Below are the code and all the weights of a small trained network. Each question names an input and a class and asks about switching units off, where a switched-off unit gives its printed mean instead of its output.

import numpy as np


def w(rows, s, z=0):
    codes = np.array(rows[::2]) - 128.0
    scale = np.full(codes.shape[1], s)
    scale[-1] = z or s
    return codes * scale


def norm(h):
    return h / np.sqrt((h * h).mean(-1, keepdims=True) + 1e-5)


def f(y):
    return np.maximum(y, 0)


def log_softmax(a):
    a = a - a.max(-1, keepdims=True)
    return a - np.log(np.exp(a).sum(-1, keepdims=True))


def net(x, mask):
    res = np.array(x, float).reshape(1, 5) / 4 @ E
    u = 0
    for l in range(3):
        y = f(norm(res) @ A[l][:, :-1].T + A[l][:, -1])
        res = res + np.where(mask[u : u + 7], y, B[l][:, -1]) @ B[l][:, :-1]
        u += 7
    return log_softmax(norm(res)[-1] @ U[:, :-1].T + U[:, -1])


A, B = {}, {}
E = w([
[69,201,169,102,131,204,183,45,71,202,189,184],'x0',
[76,182,25,106,193,47,127,160,24,141,141,94],'x1',
[44,154,159,254,102,150,58,169,69,62,165,71],'x2',
[130,88,126,212,129,87,101,96,107,109,43,172],'x3',
[45,123,132,83,111,155,229,138,149,116,146,130],'x4',
],0.0061)
A[0] = w([
[199,79,203,209,102,187,182,128,209,125,149,79,106],'L0N0',
[121,131,140,111,106,190,94,68,67,102,181,228,93],'L0N1',
[144,126,139,185,91,128,204,123,126,251,121,55,6],'L0N2',
[111,78,253,116,81,75,115,123,180,109,181,152,78],'L0N3',
[60,149,179,116,47,158,42,172,72,81,123,124,129],'L0N4',
[189,113,106,122,111,161,140,192,161,1,78,69,21],'L0N5',
[199,158,166,99,30,66,188,128,122,171,127,140,120],'L0N6',
],0.0066,0.0022)
B[0] = w([
[138,95,57,129,91,177,133,152,19,163,130,139,255],'L0N0',
[57,155,148,155,65,41,129,113,180,155,132,117,215],'L0N1',
[199,217,92,160,129,172,108,138,106,154,82,168,142],'L0N2',
[157,94,140,92,80,133,73,176,97,188,112,64,202],'L0N3',
[155,124,158,134,222,193,177,76,134,63,135,139,240],'L0N4',
[127,254,178,153,106,109,169,94,239,134,173,199,234],'L0N5',
[129,83,161,164,209,154,92,145,137,141,88,98,206],'L0N6',
],0.0086,0.005)
A[1] = w([
[94,166,159,151,114,120,129,115,172,170,160,189,152],'L1N0',
[95,195,175,116,81,119,115,149,118,188,135,127,97],'L1N1',
[146,86,120,116,89,88,116,254,194,59,131,133,8],'L1N2',
[105,123,176,188,125,144,157,175,117,108,156,96,26],'L1N3',
[147,62,118,39,187,90,135,128,198,200,86,206,68],'L1N4',
[128,164,57,121,148,76,163,122,82,106,179,98,93],'L1N5',
[98,162,19,129,174,91,142,130,81,108,137,125,8],'L1N6',
],0.0083,0.0014)
B[1] = w([
[160,204,162,116,172,97,57,115,180,125,69,147,191],'L1N0',
[131,165,118,223,109,38,122,98,142,129,58,141,180],'L1N1',
[83,202,174,158,145,35,205,113,198,226,131,162,180],'L1N2',
[164,112,40,167,254,144,80,188,90,104,90,111,178],'L1N3',
[107,136,72,161,215,169,99,120,118,50,176,32,255],'L1N4',
[181,82,189,72,92,101,69,168,143,130,90,131,191],'L1N5',
[140,47,95,136,38,94,84,175,131,176,153,146,197],'L1N6',
],0.0082)
A[2] = w([
[158,118,77,96,219,154,121,132,96,115,79,92,247],'L2N0',
[161,126,89,100,146,82,114,185,174,89,139,172,57],'L2N1',
[149,63,102,142,62,147,134,160,152,162,155,160,206],'L2N2',
[107,111,158,166,176,148,122,123,94,2,158,40,43],'L2N3',
[147,167,182,198,124,47,179,84,117,161,139,129,118],'L2N4',
[103,50,139,80,60,69,122,156,86,110,128,94,7],'L2N5',
[144,59,164,133,45,198,131,121,150,161,117,121,103],'L2N6',
],0.009,0.0019)
B[2] = w([
[133,93,134,176,102,197,168,143,106,49,132,66,254],'L2N0',
[42,180,151,132,126,191,126,63,105,191,129,182,191],'L2N1',
[121,175,174,84,67,102,94,153,36,155,132,177,178],'L2N2',
[189,122,71,145,134,199,204,133,137,54,162,74,237],'L2N3',
[91,156,127,4,188,121,175,88,196,142,134,161,215],'L2N4',
[171,15,177,93,36,144,158,157,103,148,115,152,169],'L2N5',
[116,2,115,85,86,61,80,163,71,135,127,211,170],'L2N6',
],0.0099,0.0087)
U = w([
[162,105,58,208,182,235,170,98,148,41,158,21,254],'0',
[84,232,159,118,183,42,121,44,241,193,96,164,99],'1',
[162,6,140,120,11,118,68,171,27,206,125,182,19],'2',
],0.011,0.00098)

Each question gives the input, the list of numbers given to net, and the class t.
The units are the neurons (one row each of A and B). Each row of codes is followed by its name. A weight is (code - 128) times the scale printed after its matrix; where a second scale follows, it is the last column's (A, B and U).
mask holds one flag per neuron, layer by layer. A switched-off neuron (its flag False) gives its mean, the last column of its row in B, instead of its output. The means were averaged over made-up inputs and are rounded, as every weight is.
A unit's drop is (log p(t) with every unit on - log p(t) with that unit switched off) / (log p(t) with every unit on - log p(t) with every unit switched off).
The circuit of an input: a set's keep is (log p(t) with only the set's units on - log p(t) with every unit switched off) / (log p(t) with every unit on - log p(t) with every unit switched off). Starting from the 12 units with the biggest drops (on a tie, the unit counted first), units are removed one at a time, each time the one whose removal leaves the highest keep (on an exact tie, the one counted first), for as long as the keep stays at least 0.8.
circuit, biggest first: the units of the circuit, biggest drop first
most important unit: the unit with the biggest drop
top k neurons: the k neurons with the biggest drops, biggest first
top k neurons in layer l: the k neurons of layer l with the biggest drops, biggest first
drop of u: that unit's drop, to one decimal
input [5,-7,-1,-6,3], class 2: most important unit => L0N0
input [7,8,-8,5,-7], class 0: top 2 neurons => (L1N4, L0N0)
input [6,7,-1,-5,5], class 2: top 2 neurons in layer 1 => (L1N6, L1N5)
input [8,-8,5,5,-3], class 1: top 2 neurons in layer 1 => (L1N1, L1N6)
input [2,-8,5,-5,-2], class 2: top 2 neurons => (L0N0, L1N4)
input [-1,-7,-5,1,2], class 2: top 2 neurons => (L0N0, L0N3)
input [-4,4,-3,-4,7], class 1: top 2 neurons => (L0N0, L1N2)
input [5,-8,7,-7,-7], class 2: top 4 neurons => (L0N0, L1N4, L0N3, L2N6)
input [-7,-7,-2,-8,5], class 1: top 2 neurons => (L0N5, L1N2)
input [-2,7,-5,-4,-3], class 2: top 2 neurons => (L1N6, L1N5)
input [8,8,-3,-3,4], class 1: top 4 neurons in layer 0 => (L0N0, L0N1, L0N3, L0N2)
input [5,6,-3,-1,-2], class 2: top 3 neurons in layer 1 => (L1N6, L1N5, L1N2)
input [6,3,-4,7,-3], class 1: drop of L0N1 => 3.0
input [-4,8,-6,2,6], class 2: circuit, biggest first => (L1N6)
input [-6,8,-3,3,6], class 2: drop of L1N6 => 1.0
